Here is a tiny trained network, its code and every weight. The questions are about switching its units off for an input and a target symbol, where a switched-off unit gives its printed mean instead of its output.

import numpy as np


def w(rows, s, z=0):
    codes = np.array(rows[::2]) - 128.0
    scale = np.full(codes.shape[1], s)
    scale[-1] = z or s
    return codes * scale


def norm(h):
    return h / np.sqrt((h * h).mean(-1, keepdims=True) + 1e-5)


def softmax(a):
    e = np.exp(a - a.max(-1, keepdims=True))
    return e / e.sum(-1, keepdims=True)


def log_softmax(a):
    a = a - a.max(-1, keepdims=True)
    return a - np.log(np.exp(a).sum(-1, keepdims=True))


def net(x, mask):
    ids = ['ΞΨβεμστ'.index(c) for c in x.split()]
    T = len(ids)
    res = E[ids] + P[:T]
    u = 0
    for l in range(3):
        r = norm(res)
        for j in range(3):
            rows = slice(2 * j, 2 * j + 2)
            q, k, v = (r @ M[l][rows].T for M in (Q, K, V))
            z = softmax(np.where(np.tri(T) > 0, q @ k.T / 2**0.5, -1e9)) @ v
            o = O[l][rows]
            res = res + np.where(mask[u + j], z, o[:, -1]) @ o[:, :-1]
        u += 3
    return log_softmax(norm(res)[-1] @ U[:, :-1].T + U[:, -1])


Q, K, V, O = {}, {}, {}, {}
E = w([
[186,95,110,130,91,169,76,128],'Ξ',
[185,93,101,123,79,186,72,97],'Ψ',
[119,68,165,125,124,107,135,196],'β',
[112,169,209,138,229,120,59,194],'ε',
[147,99,132,141,98,252,94,118],'μ',
[207,105,80,133,93,185,105,146],'σ',
[127,106,145,78,103,227,111,113],'τ',
],0.0029)
P = w([
[144,203,153,193,118,5,164,143],'0',
[173,135,99,167,157,198,200,12],'1',
[168,126,96,136,138,195,166,48],'2',
[170,117,90,114,127,178,152,67],'3',
[160,107,81,105,119,165,135,85],'4',
[153,95,82,104,117,154,123,98],'5',
[142,84,81,94,119,154,108,101],'6',
[136,80,82,87,106,152,103,106],'7',
[134,74,74,79,105,144,88,117],'8',
[127,67,79,82,103,143,81,119],'9',
[116,67,76,77,102,138,71,126],'10',
],0.002)
Q[0] = w([
[152,137,81,159,71,17,164,61],'L0H0',
[97,76,143,160,112,84,211,181],'L0H0',
[57,193,100,134,98,164,108,84],'L0H1',
[99,139,138,134,55,162,254,110],'L0H1',
[144,137,123,60,125,237,95,145],'L0H2',
[41,131,98,97,119,187,104,110],'L0H2',
],0.005)
K[0] = w([
[98,40,38,62,93,105,148,191],'L0H0',
[1,236,32,117,116,1,38,207],'L0H0',
[101,134,33,31,89,96,102,129],'L0H1',
[100,3,54,52,115,187,146,95],'L0H1',
[86,193,187,219,236,86,107,134],'L0H2',
[79,106,128,91,188,74,83,161],'L0H2',
],0.004)
V[0] = w([
[90,193,136,171,196,140,62,135],'L0H0',
[70,201,127,120,46,68,57,244],'L0H0',
[174,83,221,115,251,80,86,91],'L0H1',
[183,135,39,64,220,149,85,43],'L0H1',
[150,70,95,62,95,113,154,118],'L0H2',
[114,171,158,169,196,144,113,245],'L0H2',
],0.0023)
O[0] = w([
[109,126,179,119,80,139,50,169,69],'L0H0',
[134,138,126,8,198,131,94,122,4],'L0H0',
[67,78,46,41,103,181,78,161,165],'L0H1',
[2,97,176,134,191,119,92,209,104],'L0H1',
[150,187,93,130,143,207,147,111,123],'L0H2',
[146,65,110,109,95,7,158,215,178],'L0H2',
],0.0024,0.0018)
Q[1] = w([
[234,55,148,145,107,177,63,159],'L1H0',
[151,50,181,195,142,223,87,240],'L1H0',
[91,127,68,3,73,149,116,121],'L1H1',
[222,153,125,154,123,143,199,105],'L1H1',
[100,115,221,167,188,140,138,180],'L1H2',
[116,76,212,179,146,158,79,252],'L1H2',
],0.0063)
K[1] = w([
[165,211,86,145,151,45,132,158],'L1H0',
[148,206,140,101,175,64,109,192],'L1H0',
[35,86,111,121,140,220,84,167],'L1H1',
[171,83,83,121,45,167,179,85],'L1H1',
[198,253,181,127,104,117,110,77],'L1H2',
[154,253,191,200,118,134,73,127],'L1H2',
],0.0057)
V[1] = w([
[112,83,175,111,207,145,100,172],'L1H0',
[150,61,72,107,103,154,199,130],'L1H0',
[103,54,92,152,101,136,221,118],'L1H1',
[104,140,55,105,26,162,228,85],'L1H1',
[95,76,155,167,163,201,1,103],'L1H2',
[93,189,198,199,152,208,169,133],'L1H2',
],0.0025)
O[1] = w([
[216,80,233,108,149,117,35,14,86],'L1H0',
[144,180,186,121,134,215,176,251,91],'L1H0',
[88,118,200,85,218,54,88,152,252],'L1H1',
[83,65,222,124,163,29,129,151,157],'L1H1',
[201,161,218,106,215,179,152,147,149],'L1H2',
[80,75,105,37,156,141,57,136,92],'L1H2',
],0.0021,0.0011)
Q[2] = w([
[135,70,150,89,97,142,47,150],'L2H0',
[164,103,169,128,84,117,60,89],'L2H0',
[196,74,99,243,86,223,127,86],'L2H1',
[185,124,79,144,113,189,62,154],'L2H1',
[22,235,201,124,151,79,254,45],'L2H2',
[196,74,173,29,173,178,54,151],'L2H2',
],0.0075)
K[2] = w([
[116,190,133,140,122,78,121,188],'L2H0',
[171,254,129,170,98,113,162,142],'L2H0',
[185,148,121,160,133,195,15,98],'L2H1',
[123,151,132,157,177,120,55,137],'L2H1',
[152,67,172,118,99,92,187,130],'L2H2',
[155,207,79,131,135,113,79,106],'L2H2',
],0.009)
V[2] = w([
[113,142,117,4,107,148,136,77],'L2H0',
[71,105,147,157,76,171,213,103],'L2H0',
[152,164,66,200,122,150,123,195],'L2H1',
[180,146,98,170,3,128,117,97],'L2H1',
[149,196,224,79,226,156,131,163],'L2H2',
[240,113,69,100,52,183,143,101],'L2H2',
],0.0042)
O[2] = w([
[124,57,200,194,75,112,77,160,21],'L2H0',
[198,194,134,108,65,70,112,125,216],'L2H0',
[199,130,120,142,55,157,155,154,196],'L2H1',
[150,176,102,217,71,35,188,41,157],'L2H1',
[146,160,217,151,141,51,217,104,82],'L2H2',
[252,40,81,56,175,205,129,171,254],'L2H2',
],0.004,0.0021)
U = w([
[207,139,62,185,44,100,210,104,171],'Ξ',
[151,87,99,63,189,217,63,196,116],'Ψ',
[149,155,240,122,179,97,236,169,177],'β',
[41,53,89,228,236,91,151,86,166],'ε',
[114,190,110,18,191,60,102,4,3],'μ',
[3,219,101,144,101,160,132,177,118],'σ',
[102,97,205,158,69,62,11,125,116],'τ',
],0.0059,0.0022)

Each question gives the input, a string of symbols that net reads in full, and the target symbol t.
The units are the heads (2 rows each of Q, K, V and O). Each row of codes is followed by its name. A weight is (code - 128) times the scale printed after its matrix; where a second scale follows, it is the last column's (O and U).
mask holds one flag per head, layer by layer. A switched-off head (its flag False) gives its mean, the last column of its rows in O, instead of its output. The means were averaged over made-up inputs and are rounded, as every weight is.
A unit's drop is (log p(t) with every unit on - log p(t) with that unit switched off) / (log p(t) with every unit on - log p(t) with every unit switched off).
The circuit of an input: a set's keep is (log p(t) with only the set's units on - log p(t) with every unit switched off) / (log p(t) with every unit on - log p(t) with every unit switched off). Starting from all 9 units, units are removed one at a time, each time the one whose removal leaves the highest keep (on an exact tie, the one counted first), for as long as the keep stays at least 0.8.
circuit, biggest first: the units of the circuit, biggest drop first
unit that matters most: the unit with the biggest drop
which heads matter: for each layer, one digit per head in row order, 1 if its drop is at least 0.15 and else 0, layers parted by /
input μ β μ β ε, target μ: circuit, biggest first : L1H0, L2H0
input Ξ ε β β μ τ τ β, target Ξ: which heads matter : 111 / 011 / 011
input β β τ τ β ε β β β β σ, target β: circuit, biggest first : L2H2, L2H1
input Ξ β ε ε τ ε, target Ξ: unit that matters most : L1H1
input μ β Ξ β τ Ξ μ τ ε μ, target μ: circuit, biggest first : L1H0, L2H2, L2H0, L1H1
input τ β Ψ ε τ Ψ β, target τ: which heads matter : 100 / 100 / 101
input ε τ τ β, target ε: circuit, biggest first : L2H0, L1H0, L2H2
input β β β ε β σ, target β: which heads matter : 000 / 000 / 011
input σ τ β β β β β ε β Ξ, target σ: which heads matter : 110 / 001 / 111
input ε β β β β β σ, target ε: circuit, biggest first : L1H0, L2H0, L2H2
input μ β β β Ξ τ Ψ τ σ Ξ ε, target μ: which heads matter : 010 / 110 / 101
input τ μ β τ ε β τ, target τ: which heads matter : 100 / 100 / 101
input β Ψ β ε β τ, target β: which heads matter : 000 / 000 / 001
input σ β μ β ε, target σ: circuit, biggest first : L2H2, L0H1, L0H0, L1H2
input Ξ β β τ τ σ β ε, target Ξ: circuit, biggest first : L1H2, L1H1, L0H0, L2H1
input β β μ τ, target Ξ: which heads matter : 110 / 101 / 010
input β β β, target Ψ: unit that matters most : L0H0
input ε β β μ μ Ψ β, target ε: circuit, biggest first : L2H0, L1H0, L0H0, L2H2
input τ β β, target Ψ: which heads matter : 101 / 011 / 011
input β β β μ β τ, target Ξ: circuit, biggest first : L2H1
input β ε τ σ β Ξ β τ μ Ξ, target β: circuit, biggest first : L2H2, L2H1, L0H1
